In the rows, 128 means zero.
Rows lie near named flat spaces through zero. A row that begins with a name and a colon came from that space; any other row is followed by the name of its block's space that it lies nearest.
j634-j949: [114 164 184  89 108 125 148 147  99 141 117 173 112  96 114 155 138 127
 113  98 132 119 131 119 119 137 152 114 123 142]
j112-j517: [106 113 112 161  94 109 183 160 129 132  82 145 128 133 132 126 143 142
 146  58 132 128 165 140 154 140 152 113 130 124]
j347-j889: [220 127 144  63 124 151  76  70 119 154 137 147 134 155 111 108  74 176
 121 149 127 159  86 129  82  81 134 116 170 203]
j112-j517: [ 94 148 146 133 123 104 146 166 120 143 113 138 104 111 109 145 152 126
 108  99 130  86 130 139 128 149 139 105 101 123]
j634-j949: [ 66 147 203  80 111  91 194 181 120 155 115 146  82  58  92 189 165 130
 125  79 143  95 148 118 136 153 159  81 122 126]
j112-j517: [105 151 150 113 100 119 121 224  95 122 100 183 124  71 112 162 107  90
 118  83 112 117 132 127 142 166 180 126  91 127]
j634-j949: [176  87  80 127 123 140  94 116 146 123 128 109 143 155 132 101  84 151
 154 136 127 159 110 138 132 106 132 121 150 158]
j760-j782: [203  48  58 183 154  89 115 136 172 166  82  89 153 169  94 101  72 162
 130 129  86 135 138 157 113 107 128 151 154 147]
j701-j683: [147 129 117 137  92 114 129 183 108 145  76 176 130 129 111 125 101 142
 120  61 115 120 132 150 128 139 172 112 116 159]
j701-j683: [134 102  77 126 103 139 102 139 142 113 134 107 121 149 140 103 111 151
 162 111 152 135 102 147 152 122 139  81 127 155]
j760-j782: [137 121 108 183 129 107 154 133 129 145  86 139 142 156 123 114 135 136
 111  99 107 114 156 144 122 132 127 151 125 118]
j701-j683: [136  83  83 145 102 124 131 183 138 112  98 132 146 115 133 127  89 121
 167  91 119 160 144 133 164 138 163 127 133 130]
j760-j782: [ 72  73 147 160 147  66 252 132 178 158 100  75 109 100 106 166 182 143
 154  99 128 120 204 117 154 135 116 126 164  79]
j701-j683: [ 99 158 163 108  77 135 176 151  95 123  99 188 121 108 140 142 148 133
 139  57 145 138 153 122 146 140 164 107 129 139]
j347-j889: [ 94 114 120  98 127 162 140  60 154  91 191  72 114 139 170 116 163 142
 180 165 181 158 116 109 158 107  93  92 156 119]
j634-j949: [145 196 178  89  91 176 112 112  64 107 124 221 149 121 155 126 118 109
 110 110 127 161 125 107 113 127 151 156 125 148]
j634-j949: [162 175 141 134 119 148 101 103  91 134 114 181 143 161 135 105 123 132
  89 122 116 121 116 135  95 121 128 151 117 148]
j112-j517: [115  96  68 150 125 115  99 173 153 120 132  86 113 136 123 115 117 134
 147 120 139 104 103 155 153 140 134  85 103 132]
j634-j949: [153  95  96 119 124 146 105 120 142 109 140 111 144 134 142 115  95 130
 161 144 131 167 120 123 143 115 131 131 147 138]
j347-j889: [100 104 115 151 153  75 146 160 163 164 121  74  90 125  87 141 153 148
 115 122 130  64 123 154 126 140 118  85 110 121]
j701-j683: [171 136 141 144 147 153 123  82 111 116 123 158 178 140 149 119 107 100
 114 165  93 177 154 101 108 114 113 217 151 108]
j760-j782: [147  92 138 119 174  91 145  78 174 175 143  60 103 143  90 133 141 172
 118 167 129 103 122 134  98 100  93 108 161 138]
j760-j782: [ 77 157 138 147 125 122 140 163 114 116 129 138 117 109 134 142 160  99
 114 116 132  97 135 129 141 158 129 127  91  97]
j760-j782: [147  86 127 109 148 112 139 105 162 148 138  85 120 125 108 135 117 154
 145 150 129 139 128 124 123 107 118 116 162 139]
j701-j683: [ 79 171 174  86  99 169 169  68 108  97 165 144 113 126 173 130 185 134
 153 120 179 151 135 101 146 119 114 102 145 122]
j347-j889: [119 131 131 174  91 140 198 134 101 104  72 193 173 129 167 125 136 105
 146  67 109 182 202 109 155 139 150 191 145  96]
j112-j517: [188 135 148 104 142 182 110  29 115 105 155 148 176 153 166 107 103 121
 135 188 117 206 135  90 105  88 101 200 179 130]
j760-j782: [124 112 108 163 143 102 135 149 142 141 111 110 127 133 113 128 131 127
 117 124 114 105 137 142 127 137 124 134 117 114]
j701-j683: [ 88 143 146  98  87 168 168  97 115  87 148 146 128 120 177 128 159 128
 175 104 170 173 145 103 165 124 132 109 149 122]
j347-j889: [121 108 119 180 140  65 167 183 143 175  71 123 116 126  82 142 136 140
  99  84  98  76 157 156 118 148 141 126 111 119]
j347-j889: [173 116 108 174 179 107  93 120 140 152 117 111 150 151 104 117 104 116
  84 175  82 108 126 139  91 124 104 185 119 114]
j112-j517: [133  90 126 110 144 101 134 140 159 151 132  87 110 111  97 145 117 147
 140 137 128 120 123 132 127 121 130 102 144 138]
j112-j517: [ 99 139 139 153 113 107 181 133 124 144  99 140 115 137 125 130 167 144
 120  81 135 103 155 138 133 137 131 113 124 120]
j701-j683: [ 94 194 197  92  82 153 181 100  81 122 120 198 117 120 153 138 176 136
 122  76 157 136 148 110 128 129 142 113 134 137]
j634-j949: [ 68 129 158 126 142 102 171 154 140 131 137 105 104  86 116 165 167 108
 129 129 134 103 148 117 143 150 123 119 117  91]
j347-j889: [ 90 153 136 128 108 146 131 159 105  95 133 155 132 102 152 139 139  92
 137 114 135 136 136 116 153 152 142 136 105 105]
j634-j949: [115 102 105 134 111 130 148 136 141 114 124 115 129 127 141 124 129 134
 162 108 141 147 140 128 156 128 136 112 139 125]
j112-j517: [137 116  86 140 146 142  82 103 147 114 162  84 127 159 140 101 124 133
 133 170 140 120  94 140 128 118 101 116 120 130]
j347-j889: [ 78 134 124 139 131 114 135 166 134 120 138 109 108 106 125 143 153 109
 128 124 138  96 126 133 147 153 127 108  98 103]
j760-j782: [144  80 135 101 131 120 163 102 158 138 130  99 128 117 121 139 116 153
 166 132 134 167 147 112 136 105 129 121 179 138]
[ 66 145 193  39 171 122 118 100 156 134 223  51  61  73 104 176 175 127
 130 207 174  86  80 106 121 125  91  62 125 119] : j760-j782
[116 131 147 112 148 132 120 129 131 119 153 115 128 100 127 147 128 102
 127 164 123 133 126 110 128 133 119 145 126 108] : j634-j949
[115 130 141 128 136 112 139 143 130 138 125 124 118 113 114 142 137 124
 119 126 124 111 133 128 125 136 129 125 121 120] : j701-j683
[137 123 114 180 139 101 154 122 134 154  93 127 134 159 117 115 143 142
 103 109 109 103 151 146 113 129 117 146 125 119] : j760-j782
[114 124 123 137 136 112 137 127 141 140 130 105 111 136 118 127 146 142
 123 126 136 102 124 139 127 129 118 106 122 127] : j112-j517
[156 156 136 113 139 141  88  90 117 139 146 133 123 157 124 110 126 144
  99 154 131 111  94 137  95 112 111 122 123 153] : j760-j782
[112  98 142 112 135  82 160 169 153 163 112 101  97  95  84 160 130 148
 133 106 127 101 135 136 130 135 144  89 133 136] : j112-j517
[ 93  79 109 126  89  91 196 173 158 144  94 105  96 114 113 141 143 172
 177  48 156 122 152 145 169 134 161  53 146 145] : j634-j949
[112  92  77 122 103 137 117 147 151 105 143  92 114 134 143 114 120 146
 178 111 161 138 108 141 168 127 138  71 129 143] : j701-j683
[145 180 165 120 142 116 108 102 106 168 125 150 107 153 101 122 148 152
  65 133 124  71 100 146  75 122 114 115 108 154] : j701-j683
[124 122 125 157 131 101 149 159 129 146  96 136 128 125 111 135 131 126
 113 103 110 108 147 139 126 141 137 137 118 119] : j347-j889
[146  96  60 128 114 143  79 124 151 113 148  87 120 165 140  91 106 159
 161 132 155 130  84 154 145 113 126  75 127 161] : j701-j683
[157  87 152  66 149 110 106 163 149 147 140 106 121  69  84 169  74 123
 142 159 110 149 115 112 121 122 151 124 151 147] : j112-j517
[115 178 198  53 114 167 140  55 104 119 173 150 110 122 149 136 162 143
 131 145 167 147 113  99 114 105 114 105 153 147] : j760-j782
[147 142 186  92 123 138 190  24 126 154 130 140 123 156 136 122 165 180
 129 123 149 154 151 108 101  86 105 125 189 151] : j760-j782
[123 148 115 110  99 164  80 172  99  86 139 164 142 106 152 127  97  91
 142 123 131 151 106 122 150 146 156 131 101 132] : j760-j782
[175 184 175  58  84 136  63 207  62 149  94 234 122  89  90 149  63 123
  86  78 107 116  85 139  94 143 201 108  96 199] : j347-j889
[115  86  97 140 137 111 127 166 156 122 130  90 125 109 119 138 114 119
 153 133 125 129 131 132 152 138 134 119 125 114] : j701-j683
[128 126 120 135 103 124 147 134 124 134 105 143 124 142 130 119 133 150
 135  87 137 126 135 140 135 127 142 106 131 144] : j634-j949
[185 116 144 119  94 121 166 114 113 160  68 183 147 147 116 119 100 171
 130  66 113 163 158 131 111 105 161 137 171 173] : j347-j889
[115 105  87 155 116 117 133 154 143 124 116 109 121 141 130 116 130 139
 145 102 137 117 128 147 150 136 135 101 118 129] : j112-j517
[127 139 141  47 127 166  57 134 123  97 194 114 112  90 134 142  98 110
 150 179 154 147  69 111 135 124 135  94 121 150] : j760-j782
[ 82 148 151 100 144 126 133  94 143 131 178  82  85 127 127 136 180 143
 125 158 168  88 101 128 126 125  96  76 119 123] : j701-j683
[173 138 131 102 114 150  93 116 109 128 125 159 141 139 130 115  93 138
 124 128 123 151 109 128 111 113 142 133 138 163] : j634-j949
[ 91 133 137 137 123 121 161 139 129 122 126 126 120 114 134 140 155 119
 135 113 136 121 146 123 144 141 128 123 122 107] : j634-j949

Each name stands for a flat space through zero: a line, a plane or more. A row that begins with a name and a colon came from that space; any other row is followed by the name of the space it lies nearest, among the names in its block.
j837_j575: [118 145 114 117 128 144 150 120 122 122 127 123 157 121 136 124 130 131
 109 131 127 110 133 154 135 116 117 129 123 146]
j837_j575: [161 139 119 163 122 139 156 128 141  90 130 123 132 142  86 132 136 115
 182  63 114 145 182 137  74 180  82 151 135 120]
j742_j664: [159 140  98 114 102 132 179 132 133 138 127 134 199 139 162 157 156 132
 149  86 156 110 151 156 128  85  51 162 133 152]
j742_j664: [125 118 145 154 117 101 115 138 152  91 137  91 109 162 136 142 117  93
 195  99 118 126 140  74 133 163 106 128 134 117]
j353_j540: [114 115 120 121 128 147 174 117 130 153 115  98 120 167 118 146 117 111
 140 102 118 140 164  93 129 141 103 161 112 128]
j353_j540: [165  94 113 119 126 141 158 125 114 160 130 145 128 129 103 148 103 112
 133  86 118 151 113 128 100 121 101 151  92 121]
j837_j575: [124 151  94 159 110 117 157 112 157 106 146 104 141 140 125 166 124  87
 212  57  95 108 157  98 100 170  64 186  91 133]
j837_j575: [179 107 142 129 119 116 101 149 119 104 140 166 139 105 125 119 116 122
 130 125 144 138  86 154 116 104 125  87 142 123]
j742_j664: [175 131 110 120 126 147 152 146 114 121 125 151 180 118 132 117 160 150
 107 103 150 124 141 192 107  99  96 130 166 139]
j353_j540: [193  83 144 134 139 104  76 154 104 152 134 171 100  98 105 120 129 161
 112 124 140 165  71 154  95 120 163 115 128  93]
j142_j520: [104  77 116 102 157 139 145 121  97 194 122  84  97 149 126 141  94 122
  89 119  94 131  93  92 146 130 155 166  76 115]
j742_j664: [137 129 119 116 119 141 151 135 135 150 117 148 144 143 138 132 154 132
 124 125 152 136 161 129 127 102 107 139 165 135]
j742_j664: [120 136 112 113 125 144 140 119 135 173 120 171 124 119 124 132 144 133
 109 147 140 139 145 125 122 104 134 143 139 133]
j142_j520: [ 90 165 129 107 113 144 195  90 118 103 116  59 188 146 153 146 102 137
 122 132 130  94 143 152 175 119  81 129  57 168]
j353_j540: [102 133 116 105 123 146 135 104 133 170 129 176 112 106 119 135 105 106
 105 164 123 135 114 108 133 102 146 125 104 138]
j742_j664: [186 125 116 124 123 150 150 162 125 117 121 165 174 133 131 110 177 143
 116  99 164 136 167 181 100  96  90 123 212 135]
j142_j520: [152 104  65 124 123 145 154 146 132  91 175 147 175 114 147 139  87  15
 163  50  75  75  82 117 110 106  62 140 136 152]
j742_j664: [124 143  86 135 131 141 124 107 141 180 139 200  99  87  91 140 135 117
 130 124 105 143 130 122  78 136 143 172 108 120]
j142_j520: [138 126 123  99 114 168 167 115 126 147 121 185 141 118 108 126 103 102
 102 146 143 149 135 137 123  87 112 102 128 147]
j742_j664: [ 98 116 141 128 128 124 139 125 141 146 115  91  99 172 134 141 125 116
 148 128 126 138 159  70 148 145 128 144 131 120]
j837_j575: [140 116 105 115 109  89  90 132 130 133 166 165 155  82 177 155  98  89
 146 129 120  87  28 121 149  73 116 121  86 141]
j837_j575: [ 78 171 123 125 112 143 171 113 155 105 117  92 157 162 156 134 144 113
 148 136 137 101 194 107 161 129  92 135 148 157]
j837_j575: [129 121 126 144 127 115  92 140 152 139 137 169  87 123 119 127 138 104
 154 132 124 143 133  88 109 137 148 130 165 111]
j837_j575: [125 142 140 119 141 166 166 123 109 116 101 103 144 144 106 101 143 166
  83 139 141 140 177 172 127 138 131 115 147 136]
j742_j664: [100 116 137  94 142 145 181 116  93 154  99  40 158 170 155 134 123 170
  78 134 136 115 136 143 180 115 122 146  88 142]
j353_j540: [163  83 156 107 103 103 155 134 118 160 114  95 142 173 155 171 107 138
 155 104 164 152 111 100 158  94  82 136  84 122]
j142_j520: [100 119 120  98 124 117 139 124 121 155 129  97 153 139 181 148 117 124
 112 143 132  96  95 110 181  87 121 138 100 145]
j353_j540: [165 142 143 143  95 132 180 121 142  90 117 112 161 160 112 150 126 126
 188  81 153 150 183 136 110 143  50 129 116 136]
j142_j520: [151  87 112 147 156 109  77 154 121 166 141 147  76 116 110 124 145 131
 128 102 101 143  98 108  90 152 171 163 150  88]
j353_j540: [135  95 120 113 138 112 120 143 108 144 136  97 143 134 163 137 119 128
 114 114 120 105  78 126 153 105 128 140 112 126]
j142_j520: [130 142 149 121 106 127 119 136 148 107 125 164 138 129 144 119 135 116
 135 163 164 133 142 122 146  96 121  82 174 141]
j353_j540: [ 96 177 102 133 127 140 133 119 139  76 145 126 169 102 148 113 134 105
 126 136 109  76 132 156 137 128 117 117 141 159]
j142_j520: [139 143 142 156 129 116 104 136 139  98 128 130 114 125 113 116 150 145
 150 124 133 138 150 137 107 160 136 121 154 115]
j353_j540: [130 127 140 121 104 151 186 102 145 158 105 138 113 165  94 156 109 114
 160 115 145 175 188  90 116 135  87 143 100 129]
j142_j520: [144 131 122 130 126 145 139 125 129 124 129 157 128 117 103 122 124 119
 127 121 127 142 138 141 104 130 121 122 133 129]
j837_j575: [146 121 120 115 137 137 110 136 111 136 135 171 136  92 124 109 128 134
  86 147 131 127  91 164 120  99 152 106 141 130]
[122 202 136 144 101 118 150 105 141  66 122 102 191 117 145 133 154 171
 155 133 155 101 166 187 138 137  83 119 105 158] : j142_j520
[143 172 121 144 117 126 137 113 132 106 126 140 159 103 116 130 153 166
 138 121 141 125 150 181 104 140 108 137 112 137] : j142_j520
[159 128 137 135 108 118 125 140 137  89 138 142 152 126 136 130 121 108
 159 112 142 125 121 136 125 116  95 101 142 135] : j837_j575
[129 114  96 135 147 124  77 134 133 178 148 202  78  81 106 121 137 112
 112 138 100 136  91 111  89 128 182 151 144 106] : j837_j575
[132 129 117 136 137 132 120 124 124 132 134 140 116 111 107 124 125 128
 124 120 111 132 120 137 105 144 141 138 118 121] : j742_j664
[118  93 139 123 144 120 128 140 118 163 114  81 100 168 137 135 133 141
 121 120 125 139 134  91 145 139 144 153 131 109] : j353_j540
[106 136 137 158 128  88 100 148 144  56 145  46 140 156 174 129 135 108
 183 101 109  79 124 101 159 165 112 127 146 129] : j142_j520
[118 130 139 127 123 114 126 122 125 110 132  98 138 131 145 136 110 126
 137 132 125 113 107 124 152 128 122 118  98 134] : j742_j664
[128 102 165  98 143 131 117 134  92 149 107 109 123 132 137 108 119 176
  59 180 155 143  96 153 166  99 174  88 122 124] : j837_j575
[147 146 127 127 116 120  99 130 130 106 144 185 147  80 133 117 126 125
 120 153 141 119  91 164 122  98 135  90 134 139] : j742_j664
[111 145 121 115 122 146 175 104 118 118 122  94 162 135 131 139 106 126
 121 121 121 112 135 145 144 126  98 134  79 151] : j142_j520
[111 128 146 109 139 133 121 120 104 128 120 112 133 116 135 112 113 154
  78 170 133 121  98 154 157 113 161  98 107 135] : j742_j664
[138 140 134 119 108 130 123 133 143 121 129 175 143 117 140 124 136 118
 129 152 157 131 133 133 134  92 118  97 161 141] : j142_j520
[ 64 171  81 108 129 161 153  98 139 123 145 148 156  96 145 124 109  76
 103 154  93  75 121 128 147 107 127 131 113 169] : j353_j540
[122 140 102 124 124 142 127 116 146 179 129 199 104 105 108 135 144 119
 124 142 129 147 146 113  99 116 141 152 141 125] : j742_j664
[103 111 143 101 130 140 146 119 119 156 113 110 118 150 136 131 106 125
 101 156 135 136 125 103 163 109 140 117 112 133] : j142_j520
[160 150 100 142 127 112 110 113 106  87 163 143 172  55 120 133 100 132
 132 100  96  92  49 203 100 132 114 128  48 139] : j742_j664
[ 96 152 128 115 112 142 149 103 145 139 122 148 128 127 129 137 115 110
 130 158 136 129 147 108 144 113 121 120 114 146] : j353_j540
[129 123 149 136 132 133 117 124 135 154 112 152  79 136  91 122 137 145
 126 147 139 173 160 108 107 149 158 126 142 106] : j353_j540

Rows lie near named flat spaces through zero. A row that begins with a name and a colon came from that space; any other row is followed by the name of its block's space that it lies nearest.
j610-j213: [129 133 151 131 114 131 129 127 138 146 113 119 100 128 135 139 131  82
 123 123 155 115 134 112 119 134 139 113 120 117]
j610-j213: [106 126  98  99 144 163 136 138 154  83 108 146 142 136 122  89 124 157
 130 159 119 113  96 132 143 132 119 138  95 154]
j610-j213: [132 117 130 149 115  48 118 109 124 146 147  94 147 125 139 142 145 134
 160  98  87 178 144 137 135  94 154 141 171 110]
j403-j100: [140 113 133 124 130  92 134 109 140 191 149 111 171 102 150 156  95 136
 115 120  46 155 142  91 103 183 163 119 159  90]
j610-j213: [164 110 118 145 152 109 122 140 120 131 181 125 152 128 126 125 143 151
 153  92  97 169 129 116 122 125  97 158 148 128]
j251-j375: [150 132 153 148 105 156 107 118  66 172 146 141 134 100 113 177 114 141
  94 124 151 119 180 117  98 162 105 100 163  99]
j403-j100: [120 120 146 158  51 122  94 119  95 125 107  74 102 146 149 113 163 140
 174 147 154 179 170  94 143  87 144 144 139 121]
j260-j326: [132 145 135 130 180  81 139 162 204  82 144 181 175 135 122  88 120 173
 135  77  57 105  92 157 148 153 115 149  96 118]
j403-j100: [113 112 135 146  93 125  97 114  86  60 132 166 131 117  74 142 174 141
 115 116 236  98 133 176 132  82  89 114 117 137]
j260-j326: [108 112 127 114  85 147 123 114 128 139 115 138 183 115 143 108  80 209
  98 179  63 134 139  70 120 208 167 124 104 104]
j260-j326: [135 127 148 143  93 150 129 126  97 154 126 114  97 140 142 134 114 115
 112 150 160 129 145 100 120 141 147 126 112 126]
j610-j213: [142 133 119 120 139 192 128 146 110 130 133 146 124 130 124 113 113 152
 120 146 130 122 132  98 120 159  96 134 115 140]
j610-j213: [107 125 144 125 111  88 125 120 178 117  99 105 119 130 141 123 152  85
 148 117 132 127 117 129 137 108 157 121 119 115]
j260-j326: [ 70  88  88 127  42   5 102  28  32 113 123 129 172  92  72 171 141 180
 118 136 156 168 144 156 136  56 195 108 178 127]
j251-j375: [160 112 168 159  96 149  89 123  89 164 157 119 147  94 123 179 147 129
 117 108 153 138 188 106  91 159  89 105 171  83]
j251-j375: [157 126 129 150 152  90 131 130 112 149 167 114 119 131 128 150 143 106
 145  88 126 154 133 148 124  97 116 141 161 129]
j610-j213: [140 128 146 138 117 116 127 126 125 156 131 111 107 128 137 142 133  92
 133 113 138 137 140 106 118 128 137 123 136 116]
j251-j375: [125 102 115 113 120 137 112 122 148 115 122 103 132 117 128 122 166 102
 159 126 139 152 122  97 121 113 113 131 136 128]
j260-j326: [117 123 131 150  92  58 128 103  85 109 136 146 108 139 100 133 137 127
 122 105 181 131 121 146 142  81 159 133 114 140]
j251-j375: [101 101 105  83 116 184 119 108 145 111  89 115 117 105 115 134 156  72
 127 163 184 111 111 100 110 124 116  99 121 139]
j403-j100: [129 136 112 106 158 153 121 143 153 103 126 168 165 112 109 107 123 170
 130 116  89 114 120 117 126 160  91 128 124 125]
j251-j375: [130 140 124  97 118 155 105 108 119 182  91 116 114  87 117 155 135  84
 145 116 115 140 166  57  98 147 114  91 182 100]
j251-j375: [124  72 162 130 105 171 124 141 194  91 140 117 160 126 152 121 146 106
  98 160 170 100 100 113 107 182 125 124  59 111]
j403-j100: [141 110 148 136 127 146 119 154 180 111 140 117 154 134 154 101 140 141
 143 127 102 137 123 100 125 164 114 145 101 111]
j251-j375: [113 173 203 151  66 154  80 142 150 139  72 147 160 103 142 133 111 189
 113 132  89  91 206 114 126 200 124  87 139  52]
j260-j326: [113 116 117 129 105 114 143 104  84 124 132 138 111 138 114 136 112 127
  97 151 176 119 113 140 131 111 161 126 105 151]
j610-j213: [121 132  68  80 175 212 145 146 133 103 112 136 119 138 123  86 119 144
 141 172 116 126  94 113 136 126  94 145 113 178]
j403-j100: [153 133 118 144 157  98 142 134 122 176 162  86 137 140 163 136 111 143
 151 122  50 178 140 137 132 121 143 154 172 126]
j403-j100: [114 135 126 107 139 176 126 137 139  83 107 180 123 119  93 120 133 121
 101 132 185  70 108 141 125 140  94 107  91 140]
j610-j213: [128 132 112 125 144 106 126 117 122 143 127 100 124 122 131 146 144 110
 153 119 112 152 136 152 132  88 126 127 175 131]
j260-j326: [110 113  79  90 122 181 136 103  88 142 107 102 105 125 124 130 122 111
 128 185 152 144 120 102 121 110 136 123 139 164]
j260-j326: [137 119 153 133  99 191 112 140 124 129 118 122 106 126 133 129 142 103
 121 145 182 115 144  88 110 152 104 117 106 120]
j251-j375: [137  88 125 147  86 141  95 127 101  98 156 118 165 124 123 110 157 189
 149 138 136 171 146  94 125 131 102 152 125 124]
j403-j100: [ 98 122 134 143  55  97  94 118 116  63  90 119  98 148 110  86 185 135
 179 122 194 151 133 107 160  59 135 145 102 140]
j403-j100: [135 128 140 125 134 181 128 141 132 134 128 132 129 122 134 137 119 124
 105 148 142 104 134 127 114 161 108 115 119 123]
j403-j100: [114 136 116 124 101 111 113 101  82 140 112 132 127 113 107 143 127 145
 131 129 132 140 153 120 128 109 137 114 160 125]
j610-j213: [120 117 112 133 122  76 144 107 105 134 146 129 140 135 126 131 108 149
 117 132 111 144 114 142 136 116 168 140 126 138]
j260-j326: [124 103 134 126 104 156  84  89  99 174 122  64 163  69 134 216 165 101
 130 151 138 149 195 158  91 117  99  77 236  85]
j251-j375: [ 86 110 123  94 123 161 128 126 197  74  79 114 123 127 133 111 161  78
 131 163 175  91  91 147 135 113 130 110  89 139]
j260-j326: [116 121  99 108 117 150 130 113 103 131 112 116 111 129 122 120 128 122
 136 155 143 143 123 101 128 113 136 130 129 150]
[146 155 141 135 125 139 140 154 140 167 120 114 108 155 167  89  92 149
 147 133  59 154 140  65 137 166 153 154 112 122] : j260-j326
[120 124  88  96 162 157 136 125 133 117 119 121 122 124 118 125 139 108
 141 142 133 129 106 139 129 103 108 128 141 156] : j260-j326
[130 129 102 125 160 100 142 112 102 141 147 121 126 124 117 158 128 113
 125 121 129 135 120 180 130  87 129 127 166 146] : j610-j213
[171 139  97 127 171 186 131 137  55 179 166 122 111 121 120 154 115 136
 132 128 119 156 156 118 109 125  75 136 186 149] : j610-j213
[129 113 122 128 104 140 120 130 120 121 134 134 152 130 132 100 117 179
 132 144 101 150 131  79 128 159 132 145 108 126] : j251-j375
[105 156 106 114 176  58 148 141 206  90  95 101 100 159 143  91 163  80
 194  95  94 139  84 185 175  41 148 152 134 154] : j251-j375
[131 122 126 149 111 101 118 103  68 143 148 120 130 118 112 168 135 136
 118 124 156 141 154 165 124  94 129 120 169 127] : j403-j100
[139 139 109 108 168 182 149 142 137 167 124  97 115 134 159 130 103 111
 129 162  88 135 127 124 122 145 124 130 147 141] : j260-j326
[115 127 112 100 159 124 149 126 172 122 108 114 104 132 132 126 140  61
 137 127 141 114  91 140 131 104 139 122 119 145] : j251-j375
[126  83 170 145  98  92 134 106 146 126 154 132 137 114 125 172 137  67
  74 119 203  92 108 144 100 149 158 102  89 104] : j403-j100
[129 134  95  95 175 159 125 140 172 125 102  83 101 126 139 119 174  63
 190 121 119 151 116 127 132  78  91 132 168 147] : j610-j213
[125 138 147 115 153 196 130 154 164  90 110 168 113 123 110 129 137  90
  95 131 195  53 108 157 119 150  83 101  86 133] : j610-j213
[147 106 143 162 126 142 103 159 141  70 164 126 155 141 130 107 174 167
 153 115 150 140 131 158 138 111  74 157 115 129] : j403-j100
[139 149 115 123 160 123 139 145 143 136 125 118 104 144 138 108 130 113
 160 110  99 145 120 121 141 107 122 146 138 142] : j260-j326
[132 142 106 105 146 207 157 130  77 153 123 156  88 136 116 132  79 118
  78 174 168  92 116 113 115 156 125 116 101 164] : j610-j213
[ 94 117  98 104  98 154 100 113 123  80  87 118 133 120 109 104 167 147
 163 155 154 142 131 118 142  88 110 127 135 144] : j251-j375
[162 137 176 154 134 181 116 163 143 139 135 114  86 134 143 146 158  63
 130 109 190 105 149 129 111 133  81 118 123 114] : j260-j326
[128 133 129 121 111 145 118 132 138 147 109 109 134 126 148 110 120 147
 148 141  83 152 147  78 127 153 135 132 136 114] : j403-j100
[154 124 115 140 136  89 127 115  98 181 154  81 113 127 142 151 140 103
 166 102  96 190 150 108 121  94 134 143 189 126] : j610-j213
